Below is a small trained network, with its code and all its weights. Each question gives an input and a class and asks what happens when units are switched off, that is, made to give their printed mean instead of their output.

import numpy as np


def w(rows, s, z=0):
    codes = np.array(rows[::2]) - 128.0
    scale = np.full(codes.shape[1], s)
    scale[-1] = z or s
    return codes * scale


def f(y):
    return y / 2 * (1 + np.tanh(0.7978845608 * (y + 0.044715 * y**3)))


def log_softmax(a):
    a = a - a.max(-1, keepdims=True)
    return a - np.log(np.exp(a).sum(-1, keepdims=True))


def net(x, mask):
    res = np.array(x, float).reshape(1, 4) / 4 @ E
    y = f(res @ A[0][:, :-1].T + A[0][:, -1])
    res = res + np.where(mask, y, B[0][:, -1]) @ B[0][:, :-1]
    return log_softmax(res[-1] @ U[:, :-1].T + U[:, -1])


A, B = {}, {}
E = w([
[125,128,127,128],'x0',
[63,97,18,180],'x1',
[226,208,45,154],'x2',
[38,255,154,105],'x3',
],0.0072)
A[0] = w([
[189,217,68,92,114],'neuron 0',
[60,84,25,176,91],'neuron 1',
[184,146,203,87,117],'neuron 2',
[181,201,57,134,87],'neuron 3',
[68,86,128,34,63],'neuron 4',
[68,194,105,88,116],'neuron 5',
[38,67,136,1,100],'neuron 6',
[22,83,31,130,82],'neuron 7',
[157,138,183,90,66],'neuron 8',
[172,152,191,121,64],'neuron 9',
[20,204,81,83,74],'neuron 10',
[216,184,83,110,112],'neuron 11',
[169,72,114,128,45],'neuron 12',
[74,89,188,148,83],'neuron 13',
[187,125,196,87,91],'neuron 14',
[184,154,170,25,65],'neuron 15',
[54,227,125,90,67],'neuron 16',
[184,120,208,74,91],'neuron 17',
[193,163,98,162,104],'neuron 18',
[193,29,89,92,51],'neuron 19',
[102,100,85,238,52],'neuron 20',
[97,115,96,153,123],'neuron 21',
[164,32,97,147,186],'neuron 22',
[167,150,69,76,60],'neuron 23',
[84,183,119,109,149],'neuron 24',
[71,76,189,106,96],'neuron 25',
[172,210,83,132,61],'neuron 26',
[67,184,155,133,254],'neuron 27',
[167,124,200,115,99],'neuron 28',
],0.0096,0.0089)
B[0] = w([
[87,63,104,132,186],'neuron 0',
[141,214,110,190,181],'neuron 1',
[124,201,68,185,164],'neuron 2',
[81,71,84,178,174],'neuron 3',
[62,70,125,219,137],'neuron 4',
[179,116,219,137,169],'neuron 5',
[119,71,66,164,176],'neuron 6',
[156,213,64,200,171],'neuron 7',
[118,149,123,181,131],'neuron 8',
[129,158,120,164,131],'neuron 9',
[185,143,204,188,176],'neuron 10',
[66,25,111,180,179],'neuron 11',
[132,129,249,246,131],'neuron 12',
[74,65,89,168,148],'neuron 13',
[151,156,95,184,149],'neuron 14',
[123,197,117,218,144],'neuron 15',
[164,57,223,217,177],'neuron 16',
[122,182,98,174,157],'neuron 17',
[83,87,133,131,159],'neuron 18',
[164,109,254,213,163],'neuron 19',
[123,168,142,207,144],'neuron 20',
[137,156,116,126,140],'neuron 21',
[218,106,191,113,224],'neuron 22',
[79,118,148,153,128],'neuron 23',
[190,102,178,97,172],'neuron 24',
[99,52,59,177,165],'neuron 25',
[93,102,144,136,152],'neuron 26',
[222,78,80,122,254],'neuron 27',
[119,169,88,168,144],'neuron 28',
],0.0085,0.009)
U = w([
[213,96,241,162,73],'0',
[81,60,110,167,147],'1',
[160,232,100,182,126],'2',
[195,116,128,124,250],'3',
[188,140,122,2,131],'4',
[6,189,138,77,78],'5',
[28,190,151,67,81],'6',
],0.014,0.016)

Each question gives the input, the list of numbers given to net, and the class t.
The units are the neurons (one row each of A and B). Each row of codes is followed by its name. A weight is (code - 128) times the scale printed after its matrix; where a second scale follows, it is the last column's (A, B and U).
mask holds one flag per neuron, in row order. A switched-off neuron (its flag False) gives its mean, the last column of its row in B, instead of its output. The means were averaged over made-up inputs and are rounded, as every weight is.
A unit's drop is (log p(t) with every unit on - log p(t) with that unit switched off) / (log p(t) with every unit on - log p(t) with every unit switched off).
The circuit of an input: a set's keep is (log p(t) with only the set's units on - log p(t) with every unit switched off) / (log p(t) with every unit on - log p(t) with every unit switched off). Starting from the 12 units with the biggest drops (on a tie, the unit counted first), units are removed one at a time, each time the one whose removal leaves the highest keep (on an exact tie, the one counted first), for as long as the keep stays at least 0.8.
circuit, biggest first: the units of the circuit, biggest drop first
most important unit: the unit with the biggest drop
top k neurons: the k neurons with the biggest drops, biggest first
drop of u: that unit's drop, to one decimal
input [-4,-3,7,-8], class 0: circuit, biggest first => neuron 19
input [8,5,-6,-5], class 3: circuit, biggest first => neuron 22; neuron 7
input [4,0,4,6], class 0: circuit, biggest first => neuron 16; neuron 5
input [-1,4,-2,2], class 2: circuit, biggest first => neuron 7; neuron 11
input [-3,-1,8,7], class 1: circuit, biggest first => neuron 0; neuron 11
input [1,5,-1,-4], class 2: top 2 neurons => neuron 1; neuron 7
input [-4,8,-6,3], class 2: top 2 neurons => neuron 7; neuron 1
input [1,2,-6,7], class 0: top 3 neurons => neuron 10; neuron 16; neuron 5
input [-3,2,7,-7], class 0: top 3 neurons => neuron 22; neuron 19; neuron 12
input [-6,3,6,-6], class 0: top 2 neurons => neuron 22; neuron 19
input [0,-4,-5,4], class 1: top 4 neurons => neuron 22; neuron 25; neuron 6; neuron 13
input [5,3,-7,7], class 0: top 4 neurons => neuron 10; neuron 5; neuron 16; neuron 24
input [-2,-8,6,4], class 2: top 2 neurons => neuron 2; neuron 15
input [-3,7,-6,4], class 2: top 2 neurons => neuron 7; neuron 1
input [6,-4,-5,-4], class 3: most important unit => neuron 11
input [-2,5,-1,3], class 2: drop of neuron 15 => -0.1
input [3,5,0,6], class 0: drop of neuron 16 => 0.2
input [8,5,-4,2], class 3: drop of neuron 2 => 0.3
